Below is a small trained network, with its code and all its weights. Each question gives an input and a target symbol and asks what happens when units are switched off, that is, made to give their printed mean instead of their output.

import numpy as np


def w(rows, s, z=0):
    codes = np.array(rows[::2]) - 128.0
    scale = np.full(codes.shape[1], s)
    scale[-1] = z or s
    return codes * scale


def norm(h):
    return h / np.sqrt((h * h).mean(-1, keepdims=True) + 1e-5)


def f(y):
    return np.maximum(y, 0)


def softmax(a):
    e = np.exp(a - a.max(-1, keepdims=True))
    return e / e.sum(-1, keepdims=True)


def log_softmax(a):
    a = a - a.max(-1, keepdims=True)
    return a - np.log(np.exp(a).sum(-1, keepdims=True))


def net(x, mask):
    ids = ['βηξπστ'.index(c) for c in x.split()]
    T = len(ids)
    res = E[ids] + P[:T]
    r = norm(res)
    for j in range(2):
        rows = slice(3 * j, 3 * j + 3)
        q, k, v = (r @ M[0][rows].T for M in (Q, K, V))
        z = softmax(np.where(np.tri(T) > 0, q @ k.T / 3**0.5, -1e9)) @ v
        o = O[0][rows]
        res = res + np.where(mask[j], z, o[:, -1]) @ o[:, :-1]
    y = f(norm(res) @ A[0][:, :-1].T + A[0][:, -1])
    res = res + np.where(mask[2:18], y, B[0][:, -1]) @ B[0][:, :-1]
    return log_softmax(norm(res)[-1] @ U[:, :-1].T + U[:, -1])


Q, K, V, O, A, B = {}, {}, {}, {}, {}, {}
E = w([
[101,134,89,140],'β',
[255,185,170,94],'η',
[211,116,100,148],'ξ',
[99,127,67,117],'π',
[156,160,147,138],'σ',
[104,163,105,103],'τ',
],0.013)
P = w([
[107,188,121,83],'0',
[66,133,195,125],'1',
[109,190,41,170],'2',
[182,155,63,87],'3',
[77,83,215,139],'4',
[103,220,43,186],'5',
[143,172,93,66],'6',
[81,9,230,111],'7',
[67,220,85,149],'8',
],0.011)
Q[0] = w([
[130,95,123,89],'H1',
[170,156,180,86],'H1',
[161,52,86,43],'H1',
[79,3,155,239],'H2',
[173,89,119,136],'H2',
[218,194,147,52],'H2',
],0.013)
K[0] = w([
[118,40,100,94],'H1',
[40,93,157,75],'H1',
[173,67,100,68],'H1',
[163,253,56,165],'H2',
[87,137,131,151],'H2',
[134,90,206,54],'H2',
],0.016)
V[0] = w([
[145,22,134,110],'H1',
[145,14,116,24],'H1',
[96,130,205,105],'H1',
[115,72,21,131],'H2',
[236,53,79,124],'H2',
[127,165,127,254],'H2',
],0.0084)
O[0] = w([
[114,106,99,52,3],'H1',
[170,188,150,118,18],'H1',
[135,105,61,107,92],'H1',
[91,27,48,137,59],'H2',
[254,94,94,225,65],'H2',
[105,6,168,155,149],'H2',
],0.0063,0.0051)
A[0] = w([
[43,157,160,137,145],'N1',
[60,33,112,128,254],'N2',
[153,155,166,180,40],'N3',
[156,102,126,146,142],'N4',
[98,113,250,142,104],'N5',
[152,152,154,130,184],'N6',
[151,158,124,214,125],'N7',
[138,51,150,120,133],'N8',
[102,124,112,166,80],'N9',
[103,93,220,154,220],'N10',
[109,117,76,115,46],'N11',
[173,108,160,56,29],'N12',
[92,67,203,78,174],'N13',
[147,64,198,59,243],'N14',
[146,162,115,96,179],'N15',
[152,58,204,119,185],'N16',
],0.016,0.0039)
B[0] = w([
[147,85,102,165,254],'N1',
[159,134,203,46,240],'N2',
[139,143,117,90,182],'N3',
[130,168,140,210,159],'N4',
[94,112,225,134,215],'N5',
[92,116,125,139,195],'N6',
[96,95,127,128,237],'N7',
[107,133,142,26,183],'N8',
[122,130,158,98,163],'N9',
[10,132,236,127,225],'N10',
[207,148,92,142,142],'N11',
[47,155,94,153,152],'N12',
[106,87,159,129,219],'N13',
[99,5,96,160,215],'N14',
[164,103,150,158,205],'N15',
[113,71,63,62,209],'N16',
],0.011,0.0075)
U = w([
[127,45,100,85,243],'β',
[187,216,160,115,114],'η',
[223,76,109,196,118],'ξ',
[151,145,7,58,122],'π',
[85,149,221,146,106],'σ',
[36,245,77,65,2],'τ',
],0.012,0.0036)

Each question gives the input, a string of symbols that net reads in full, and the target symbol t.
The units are the heads (3 rows each of Q, K, V and O) and the neurons (one row each of A and B). Each row of codes is followed by its name. A weight is (code - 128) times the scale printed after its matrix; where a second scale follows, it is the last column's (O, A, B and U).
mask holds one flag per unit, heads first, then neurons. A switched-off unit (its flag False) gives its mean, the last column of its rows in O or B, instead of its output. The means were averaged over made-up inputs and are rounded, as every weight is.
A unit's drop is (log p(t) with every unit on - log p(t) with that unit switched off) / (log p(t) with every unit on - log p(t) with every unit switched off).
The circuit of an input: a set's keep is (log p(t) with only the set's units on - log p(t) with every unit switched off) / (log p(t) with every unit on - log p(t) with every unit switched off). Starting from the 12 units with the biggest drops (on a tie, the unit counted first), units are removed one at a time, each time the one whose removal leaves the highest keep (on an exact tie, the one counted first), for as long as the keep stays at least 0.8.
circuit, biggest first: the units of the circuit, biggest drop first
unit that matters most: the unit with the biggest drop
top k neurons: the k neurons with the biggest drops, biggest first
heads that matter: for each layer, one digit per head in row order, 1 if its drop is at least 0.15 and else 0, layers parted by /
input ξ τ ξ τ η ξ σ, target η: circuit, biggest first	[N10 N14 H2]
input τ σ β π, target σ: circuit, biggest first	[H1 N16 N14]
input β π ξ σ, target π: unit that matters most	N5
input ξ ξ η ξ σ τ π, target σ: circuit, biggest first	[N16 N14]
input β σ π ξ ξ ξ σ, target ξ: circuit, biggest first	[N10 H2 N2]
input τ τ π σ β τ σ ξ η, target η: top 3 neurons	[N14 N1 N16]
input ξ π τ η, target π: circuit, biggest first	[N10 N5 N13 N12]
input τ η π ξ, target η: top 2 neurons	[N14 N1]
input β τ ξ η, target τ: heads that matter	01
input ξ η ξ, target η: heads that matter	01
input ξ τ τ η ξ ξ ξ, target ξ: heads that matter	00
input ξ π β τ τ σ β, target τ: top 4 neurons	[N14 N5 N10 N2]
input ξ σ σ ξ τ τ η, target τ: heads that matter	11
input ξ τ β ξ τ σ σ, target τ: unit that matters most	H1
input σ σ τ η η ξ π, target η: top 4 neurons	[N14 N10 N16 N15]
input π σ σ β π τ η, target π: heads that matter	10
input τ η τ β π η β, target π: heads that matter	01
input ξ ξ η η, target ξ: heads that matter	00
input τ τ β ξ π σ σ, target π: heads that matter	11
input ξ ξ ξ β, target ξ: heads that matter	00
input ξ η ξ η, target η: heads that matter	01
